Each row has a class, written after it.
[ 214   32  122 -209   11  196  108  -58   -4  334  -86  121 -141  140
 -216  282 -202  -67 -126   68 -106   42   34  289  -32  132   85  389
   20  -79  207  -86  111   10 -222 -233  -33] -> P
[ 410    3 -231   46  273 -252 -161 -147 -196   46  211   62   45  -41
   24  313   78  376   50    1 -229  -53 -173  186  170  -47 -155 -192
  -41   12  -84 -145   93  181 -188 -177 -471] -> M
[   6  -14  152  176 -165   15  155  210   40 -243   11  -30  -71  113
  124  -78   22 -147    5   32  123  164 -171  151  -57   30  -32  272
  -50   54    1  126   21    4   91  -62   38] -> N
[ 130  -79  130  -61  185  258  177 -105   25  195  115   45   18 -146
   30   68   19 -107  111  -18   23   33   87  285   70   98   -6 -140
   67   86 -258  -86   24   10   -7 -123  -77] -> U
[ 264  274  406 -250   46  203   48   85 -635  296   67  266   76  -38
  -57  238  -84 -576  191   91 -284 -341  186   28  665  214 -166  273
 -102  118   86  253  188  -15 -288  -28  -37] -> J
[ -94  201   72  135 -302  -90 -100   53  -21  -63  -14   97  -84   51
  -69   61   50  -48   99  -40  206   54   37   36    8 -154   37  -32
  -69   49  154   13    8  133   84  121  105] -> E
[ 192 -297  -63 -541  547  130   49 -104  -77   75 -121 -222 -359  364
  368  426 -231   67 -125  -44 -617  121 -192  591 -501 -471   98  289
 -219   58  -31  -79 -103 -174   88 -300 -108] -> J
[  44   39  175  272 -263   95   36  261  -18  -77  -18  -40  -93  149
   74 -135 -106 -442   73  -29  119   51 -150  -90   89   69  -13  -74
 -217  -60   43  -76 -125   35   86  120  192] -> C
[  76  182  -55  412 -105  262  188  354  -50  243   59  246 -162  128
 -240  198   89 -106  123  165  668  383 -253  308   23 -427  226  384
 -782  138  613   41  -34  348 -219  186   97] -> M
[   8   23  -85  -95   13  198   62  402 -128  216  -54   73  -81  102
  -76   55  -23  -95  406    4  -94   -8   10   27  134 -212  -21  140
 -156   19  142  156   12  -40  -71  221   18] -> Z
[-356   42  279  234 -162   32   28   68   34   -2    5 -158 -144   55
   94  -92  -67 -117  298  -61   57   46  -39  230 -326 -504  -78  345
 -200  125   20   -1  -31  -60   50  267  176] -> C
[ 284   -8   14 -115   16 -128  339 -212  -12 -102  -63  152  -81  -82
 -143   44   15   97 -100   40  140  276   87   92  307   23  109  -41
  -26  137  -17   68  138  -67  -49 -324  119] -> C
[ 464 -336    6 -139  423 -222  346    4 -209  216  144  143  -31   82
  183  160 -186 -229    2 -119 -197  -36 -238  202  -86 -317  -44  628
  298   76  -81  167  216  -34   50   95 -472] -> C
[ 173  128  -92 -164  288 -143   95 -145  -61   43   91 -166 -103  126
  142  309  -22  465   19  139 -189   92  -54  176  144  138   15  430
  159   82   90   76   59   25  141 -495 -162] -> P
[   5   96  139  -71  -88   34 -210  201 -184  -37 -127 -180   77   85
  133 -101  -61 -328  155  -18  -29 -340   44   74  247   69  149  -32
  -18   46  149  401  -29   -2  110 -118  157] -> P
[  11 -258 -246 -146   35 -317 -172   45 -429  -39  110   31 -131  149
  116  280 -181  -53  103  -84  -63 -224  -24  105  180 -331  174  147
 -243  -29   46  -47  147 -103  116  -33   54] -> J
[ 374 -453 -559 -331  314  -64   75 -249 -215    6  -14  -60  295 -115
  227  465  183 -308 -189   51 -540  -87 -308 -175  -53  188  396 -308
  284  193  583  145 -506 -117  -62 -334 -385] -> G
[ -61  219 -202   86  -65    7 -223 -193  215  -40  214  102 -182  172
   51   92   35  135 -182   56   52  346 -388  572   84 -142 -113  170
 -318  337  105 -388  112  318  173  -18  118] -> P
[ 122  -85   41  -98  193  -13   33  -59   51  130    8    0  147    0
  105  -98   71  123 -143   35  -69  -43  -80  239  -16  -65  -17 -160
   86  138 -171 -171   41   80  -53  -71 -227] -> J
[ 300 -178 -275 -178  310 -133   80 -194  460 -140   57 -125 -102  430
  195   33  -53  136 -492  -48 -341  180    0  409  -25   47  132   83
  301 -110 -188 -205   33 -132   -1 -533  -36] -> J
[ 166  405  247  207  446  197  300  -80  371 -494 -173 -265  -85 -300
 -143  119 -107  755  -62   31   49  405 -110  107 -167 -136  284  175
 -185   22  473   32   40  -15  -84 -380  362] -> H
[-354 -173   27  -40 -359  -11 -102  213  -64   89  -79   47  -37   13
  -19  -55 -125 -173   31  -27  224   61   31 -187 -298  -58   33  172
  -69 -206  159   17  -38   58  -73  178 -102] -> E
[ 172 -133    8 -234  236  590   83 -159  352  193  -14  -63   68 -199
  150 -437 -126 -479  -33 -288    9  255  -31   58 -174  266 -169 -328
   38  -18 -206   19 -262  -50   99  161  -97] -> U
[ 352   40 -222  -96    1 -310  357 -353 -166  -34  366  156 -335 -178
  -95  151 -234  241 -358  -81  -48  479 -209 -109   66   69  146  790
 -234  226  371  -48  320  -66  137 -356  202] -> C
[ 291  -44 -252  187 -455   75  150  353 -397  193  196  268   12  -91
 -239 -154  -18 -753  347  -66  417   37  -17  137  378 -117  -25  -45
 -356   87   93   22  194  155  -40  276 -222] -> Z
[ -61   -7  -24  -69 -438    0  165  221   -9 -182   19   50 -250   99
  -87   99 -165   60   36  -35  177  184  -93  -72 -173  -41   71  370
  -43 -101  -16   30  130   39  121 -102   54] -> C
[ -18  671  416  559 -527  333   77  529  279 -371  111  -23 -408 -400
 -149  -29 -270 -491  544   12  529  131  337  192   85 -219 -258 -375
 -442  -83    0   32  -42   20  272  149  528] -> J
[ -32 -299  156  135  252 -157  -53  234   14    8  112   61  -64   29
   93  422  113  243   59   78 -251   -4 -167  513  -54 -257  101  212
   45  117   23  294  139  -51 -240 -248 -222] -> Z
[ 138  -92   70 -263   -8  117  208   -4 -399  258   52  208 -177  101
  -47  278  -71 -344   -8   47 -167   99 -132  121  121 -119   53  439
 -188  166  117   83  194   -8 -176  -97  -48] -> P
[ 140 -137   89 -250 -155    3  -33  334 -347  102  -63  129   57  131
   23  -18  -83 -286  170   79  -76 -261   16  113   74 -154   76 -171
 -192    1  -50  183  176   29 -151   67 -298] -> G
[-167  -95  400 -161   66 -312  -90   80 -129  550  -44  -30   88  135
  134 -171 -166  263   17  -51   17 -161   37  196  -20 -681  376  682
 -661   98  388 -111  222  207   13   37 -203] -> C
[-263   93  630  129  332   89  133  -52  160  351  -22 -249  226 -230
  221 -536  -73 -135  170   41 -162 -207 -140  477 -150 -244  -21  264
 -235  281 -262 -122   86   15 -105  142 -177] -> N
[-167   69   28 -125  -96 -293  127   54  -40   82  199  -79 -167  303
  173  435  -83  279  -24  198   27  375 -314  254 -177   54  181  899
   -1  208  135 -202   59   98   58 -209 -316] -> P
[-213   26  182  -20 -367    5  108  167  120  -58   28   53  -85  128
   93 -114  -26  104   22  145  184  108 -258  117 -276  -72   -3  228
  -35  -19  176   97    3  156  158   10 -218] -> E
[ -99   81  186 -273 -149  214    3   81 -200  235  159  166  -82   19
  -32  270  -95 -207  181   79 -120   -6   59   93  156   95   11  229
  -72   45  200   71  -12    1  -39   69   16] -> U
[ 131 -150   55 -113  189   17  260  -90  444 -265  -78 -131  -13   70
   99 -363  -58  617 -164   -3  -22  222  376 -224  146  337   60 -597
  -60 -203 -318   79  -33 -236  200 -570  173] -> U
[ 191 -810 -574  675  381 -706  375  -35   -6  380  429  382 -226 -413
 -119  502   22  241   74  -23  668  161 -579  654   24 -770  531  142
 -269  199  135 -181  243 -190 -392 -188 -175] -> P
[ 360   57  -68  -40  152 -170 -161 -116 -178   63   36  -62  -51   58
  112  118 -182   72  -40  -30 -149 -182 -144   16 -189  168  -21    2
  111   91 -199  -29  278   58  -13 -178 -349] -> H
[-353  266  689  286  157  791  -61  -28  243  -33  -13 -633 -243  238
  -70  148  168   31   70  -80 -230  720  422  892 -123  539  -57  413
 -308  276 -233  155 -375 -127  268 -311  533] -> E
[  46 -175  249 -108 -154 -124  149   60 -250  -48  121   50  -73   33
  170 -182 -164  -75 -184    5  185  187   45  -38 -100  -93 -193  626
 -314  -33  -91   57  306    1 -116 -129 -155] -> M
[ 210   14 -200   24  169 -356   90   -3  228 -136  183 -138 -126  303
  346  179  -37  426  -23  132  -91   42 -244  118 -227 -163   -1  419
  315  -73  134  -15   83  136  330 -300 -399] -> P
[ 147 -267  239 -159  302 -194  210  -81    1  -62  232   11  -75  -29
  312   37  -29  385 -141   18  -65  153  -53   84   14 -162  -50   74
  353   40 -188   11  322  -79   87 -311 -307] -> H
[ -37   83 -137  100 -260 -148  -25  148 -164  -47   96    3  -59   -5
  -23   85  -49  -54  135   55  226  -98 -121    0  -95 -210   45  196
  -84   43  149   38   55   74   19  129  -60] -> H
[ 536   77 -633  218  210 -114  -23  -64  -44 -209  161  128  -89  -33
  115 -414  172 -265 -108 -134  167  223   -4  165  186  252 -478 -549
  -62   59 -730 -464  202  217  265  236   38] -> Z
[-501 -364  555 -183 -317  618  127  284  553  243  105 -360 -173   46
  124 -637 -400   62   15  -56 -190  294   18   79 -893 -124  152  244
 -187 -423  454  119 -112  215  266  -31  -56] -> P
[-202 -186  -74 -140 -244    0  208  -19 -268   71  110  195 -157   38
   22  261  -25 -216  -32  108   31  285 -492  -83 -380 -148  159  586
 -249  235  305   60    2  121   13  152 -213] -> J
[ 268 -452 -294   -2 -337  313   26  210 -360  144  273  -67   36 -109
  -18  201  128 -521  226    0  120 -108  -53 -417  116 -289 -174  -85
  -34   72 -261 -125  125 -181 -141  -11 -310] -> E
[-117 -328  133 -106   90   49 -138  234 -211  369  114   40   30   87
  188  103 -187 -339   85   70  -57 -105 -186   72 -148   88  110  294
   83  -24  195  298   95  -71 -229   44 -453] -> G
[-149 -108  256 -446 -465  328  351  320   75   47 -128  224 -147  105
   12   12  -78 -305  235  219   70   65   46  102    3  242   51  207
 -180  -43  -62  167 -108  -50  207  -50   -3] -> J
[ -33 -220 -233   30  178   34   18   -9  251  -53   69  -93 -145  -19
  115  -46 -186   72  -61  -65 -103  254  202 -126   19  129   51 -134
  -61 -153  214  196 -104 -109   78 -406  168] -> N
[ 150   17   15 -141    2   88  154  -98  161 -183 -141  -75  -51   11
  -49   -5   10   87  -78   35 -119   56   22  132   18  149  141 -201
  136   23 -177   28   84  -64   14 -416   34] -> N
[ 285  -22 -107   34  187  -14   -6   14   58  -46   93  -85   96 -127
   26 -128   94  108  -37  -80  -11  -64 -204  173  134 -245  136 -218
  -98  137  -25  -12   38  185  174  -29  -63] -> N
[-181    5  284 -280  110   19  -90   88 -202   81 -355  -21 -131  293
   40  374 -126 -121  242  138 -410 -165  -21  448  -60   92  107  263
 -103  172 -146  327   30 -225 -178 -136  -64] -> H
[  -5 -160   44   61   55  100  -25   66   56  119   -7  -43   29 -134
   84 -271 -138 -261  -66 -138  122    7  102   95 -106 -299   25 -319
 -153   46 -123 -194   89   45   37   62    5] -> G
[ 273 -187   59  -25  -18 -184 -126   43 -404  136  -77    3 -106  221
   14  233 -104 -367  132  -19 -122   -9  -79 -141   33 -102  -35  471
 -153   38  259  400  -29  -78 -243  179   81] -> G
[  -3   85  146  -38 -225    2  -63  102 -297   32  -82   18  -62  237
    1  121  -46 -642   57    6 -200 -117   27  276  212   36   77   46
  -53  170   37   98  -41  -18  -49    7  185] -> N
[  70 -333 -492 -104   31 -113  130 -112  -35 -158  -42   58   13 -168
  -19  -17  -85   17  -30  -32   43   34   76 -189 -113    6  124 -553
 -174  -14   39  117 -131 -211 -106 -254  -58] -> Z
[  84 -243  166 -222 -252  -25  605  -26 -142 -166 -169  321  -64  100
  145 -451   -5 -311   58  142  393  222  -35 -372  323  207   34 -314
 -246  -21 -185  327   92 -216  -45 -219  -42] -> C
[ 243   27  -46  -53    2  215   86   48  -73   90  -40  -18  110  -41
  -22 -226   22  -24  176   -9    3  -35   -4  256  196   57  -10 -219
  -73   20  102  -56   54  106   97  -65  -63] -> U
[-107 -260 -125 -612  -36  -22   75    0 -574   98 -226  403 -127  -53
  -42  309 -230  -41  -32   97  -16  171   -2 -131   63   70  128  249
 -513   28  341   39  259 -243 -352 -198 -126] -> P
[-190  221  -89  498  268 -181 -173   88   70 -211  -25 -251 -137   47
  237  133  -63  264  386   82   -9   84 -109  400 -224   32  -25  -45
  -60  139   49 -170   14  -65   68  -33   95] -> H
[ 127  161  528 -411   16  441 -407  -65 -243  627 -173 -244  250 -198
  -62 -572  -40 -101  153 -298 -155 -621  233  139  699 -293 -299  145
 -401 -276 -409 -133  361  -46 -268 -136 -366] -> C
[-115   32  389  -62  189  -36  -46  119   71   94 -139   77   47  140
   96  172  -53  136   34   86 -209  -14  103  221   38   91   69  145
  130   65  109  148   67    2 -144 -158  -73] -> N
[ 461 -164 -447   61  390 -156  167    8  -43 -256 -165  294 -125  -55
   76   52 -248  -64 -182   61  -79  385   37 -131   23   57 -218 -175
 -339   65  101 -118  223   70  -97 -190  136] -> C
[  46   22 -486  -96   31 -200  119  -98  159 -275   -7   40  -34 -131
  -18  288  -46  406   99  161 -137  322 -301 -259  -56  367   65   23
 -118  -83  254   65 -250   76   20 -255 -309] -> G
[  -9  199 -207  -78 -274 -221 -114  148 -255 -219   80    2 -135  191
  -31  264  -57  164   28   40  126   68   40  -53   -7   -3   51  286
  -62  -63  189   -6   90   56  102   -6  -68] -> H
[-226 -234  -89 -250   61  -85  312 -309  255 -614   20  167 -150 -324
    2  -63 -145  341  -49  -85  -14  286  206 -351  205  209   54 -356
   18 -112 -185  266    1 -401  130 -341  535] -> U
[ 282  217 -151 -130 -101  -40  -33  -91 -218   29   35    5 -179  375
 -108  416  -35  -53   59   62 -326   73 -235  247  -18   88  -98  641
   38  108   53  -33   63   64 -105   22    0] -> U
[ 153  156  253 -243 -409  583   37  261  -69  146  -80  214   56   -1
 -158  153   59 -465  316    6   48  -63  122  -30  215  178 -288  209
 -108   93   74  238 -269   69  -36  320  166] -> G
[ 168  -15 -114 -142  168  157  125   86   52  182   80   88  -84   98
 -153  247 -308  -77    5  101 -129   38   47  325 -109   -4   68  293
 -217  166   45  -94   95 -126 -133  -23    1] -> N
[ 270 -405  -77 -440  165 -330  287  519 -461   78  -29  391  -44  235
   65  613   20  211 -149  376   69   12 -255   74 -132 -111  498  479
 -388   66  152  241  328 -232 -356 -226 -728] -> C
[ 136 -201 -109   78  335 -131   30   38  206   86   14  -32  121  -82
  224  -75  127   63 -119  -86   92   79 -111  107   54  -29  132 -199
   99  118  -46  -21 -158   61   84  -67  -35] -> P
[ 178 -447 -131  186  591  298  145   -3  223  401  236 -187  -50  -84
  283 -175 -303 -523   87 -282 -137  230  -29  207 -364   49 -124  232
  -48   40 -464 -253   76 -295 -209   16 -278] -> E
